Below are the code and all the weights of a small trained network. Each question names an input and a class and asks about switching units off, where a switched-off unit gives its printed mean instead of its output.

import numpy as np


def w(rows, s, z=0):
    codes = np.array(rows[::2]) - 128.0
    scale = np.full(codes.shape[1], s)
    scale[-1] = z or s
    return codes * scale


def f(y):
    return np.maximum(y, 0)


def log_softmax(a):
    a = a - a.max(-1, keepdims=True)
    return a - np.log(np.exp(a).sum(-1, keepdims=True))


def net(x, mask):
    res = np.array(x, float).reshape(1, 8) / 4 @ E
    y = f(res @ A[0][:, :-1].T + A[0][:, -1])
    res = res + np.where(mask, y, B[0][:, -1]) @ B[0][:, :-1]
    return log_softmax(res[-1] @ U[:, :-1].T + U[:, -1])


A, B = {}, {}
E = w([
[69,166,107,146,190,107,44,92,31,111,125],'x0',
[113,102,83,190,71,126,108,38,155,104,110],'x1',
[142,141,97,64,64,166,138,158,133,109,171],'x2',
[2,96,188,66,116,118,135,110,137,87,155],'x3',
[156,58,155,143,165,115,167,106,104,139,187],'x4',
[112,163,220,110,165,193,104,123,177,96,143],'x5',
[152,183,137,166,174,162,129,197,124,113,167],'x6',
[134,148,93,181,81,114,106,108,123,101,104],'x7',
],0.0097)
A[0] = w([
[105,82,166,113,181,123,119,178,185,91,226,175],'N1',
[61,51,164,144,98,186,245,134,235,138,215,120],'N2',
[94,162,200,28,236,235,115,94,79,97,77,162],'N3',
[151,120,140,87,89,139,112,163,162,86,138,142],'N4',
[140,147,177,69,130,160,108,70,72,38,163,170],'N5',
[82,183,51,133,163,146,106,67,38,191,70,221],'N6',
[163,128,19,195,65,192,232,205,228,149,99,230],'N7',
[109,105,248,98,200,193,151,29,159,178,216,187],'N8',
[68,140,173,91,143,253,50,111,134,113,213,192],'N9',
[69,54,180,193,178,64,123,167,137,228,236,223],'N10',
[228,122,136,149,89,188,188,169,158,185,107,252],'N11',
[101,109,94,222,100,32,61,92,112,172,85,196],'N12',
[98,149,149,107,164,241,103,101,146,63,204,175],'N13',
],0.0059,0.0023)
B[0] = w([
[76,134,191,125,196,202,130,107,79,77,159,220],'N1',
[125,114,121,150,135,132,174,140,113,97,152,240],'N2',
[82,160,145,143,108,132,123,110,113,99,108,253],'N3',
[126,230,92,119,115,140,111,149,149,177,223,170],'N4',
[31,152,195,80,135,141,67,153,99,163,125,196],'N5',
[104,124,147,102,119,37,7,73,165,141,115,226],'N6',
[173,155,50,49,102,146,138,151,140,103,134,254],'N7',
[107,130,198,146,158,141,166,129,126,89,125,255],'N8',
[97,193,237,107,90,255,61,114,127,192,112,244],'N9',
[142,79,157,185,190,121,141,113,112,105,107,226],'N10',
[169,136,61,133,135,166,163,151,153,85,151,226],'N11',
[123,68,96,102,113,64,71,101,119,152,110,237],'N12',
[77,164,200,117,136,157,148,168,129,149,49,224],'N13',
],0.0073,0.0082)
U = w([
[244,125,60,78,81,175,178,181,171,94,150,221],'0',
[77,164,196,117,136,237,128,127,140,168,138,1],'1',
[178,27,152,216,206,154,253,127,102,82,140,106],'2',
[146,60,107,176,131,7,46,57,106,172,115,211],'3',
],0.0069,0.0014)

Each question gives the input, the list of numbers given to net, and the class t.
The units are the neurons (one row each of A and B). Each row of codes is followed by its name. A weight is (code - 128) times the scale printed after its matrix; where a second scale follows, it is the last column's (A, B and U).
mask holds one flag per neuron, in row order. A switched-off neuron (its flag False) gives its mean, the last column of its row in B, instead of its output. The means were averaged over made-up inputs and are rounded, as every weight is.
A unit's drop is (log p(t) with every unit on - log p(t) with that unit switched off) / (log p(t) with every unit on - log p(t) with every unit switched off).
The circuit of an input: a set's keep is (log p(t) with only the set's units on - log p(t) with every unit switched off) / (log p(t) with every unit on - log p(t) with every unit switched off). Starting from the 12 units with the biggest drops (on a tie, the unit counted first), units are removed one at a time, each time the one whose removal leaves the highest keep (on an exact tie, the one counted first), for as long as the keep stays at least 0.8.
units of the circuit, in order: the units of the circuit, biggest drop first
top k neurons: the k neurons with the biggest drops, biggest first
drop of u: that unit's drop, to one decimal
input [-5,-7,3,2,5,-4,-6,0], class 2: units of the circuit, in order : [N2 N9]
input [7,8,-6,6,-4,3,5,4], class 3: units of the circuit, in order : [N12]
input [6,0,-3,1,-6,1,-4,-5], class 3: units of the circuit, in order : [N6 N1]
input [-6,-8,-2,-4,7,-6,-1,1], class 0: top 2 neurons : [N7 N11]
input [3,-6,-2,-2,-8,-4,5,0], class 3: top 2 neurons : [N6 N9]
input [-6,1,-2,-6,7,-3,-3,-5], class 0: top 3 neurons : [N7 N11 N1]
input [-4,-3,-6,3,-6,-1,0,4], class 0: top 2 neurons : [N6 N9]
input [-5,4,-8,2,-3,-1,5,5], class 0: top 2 neurons : [N7 N6]
input [0,8,8,-1,-5,1,4,6], class 0: drop of N7 : 0.1
input [-2,0,-7,2,8,7,-6,-1], class 2: drop of N10 : 0.3
input [-2,-2,2,-2,4,3,2,1], class 2: drop of N6 : 0.3
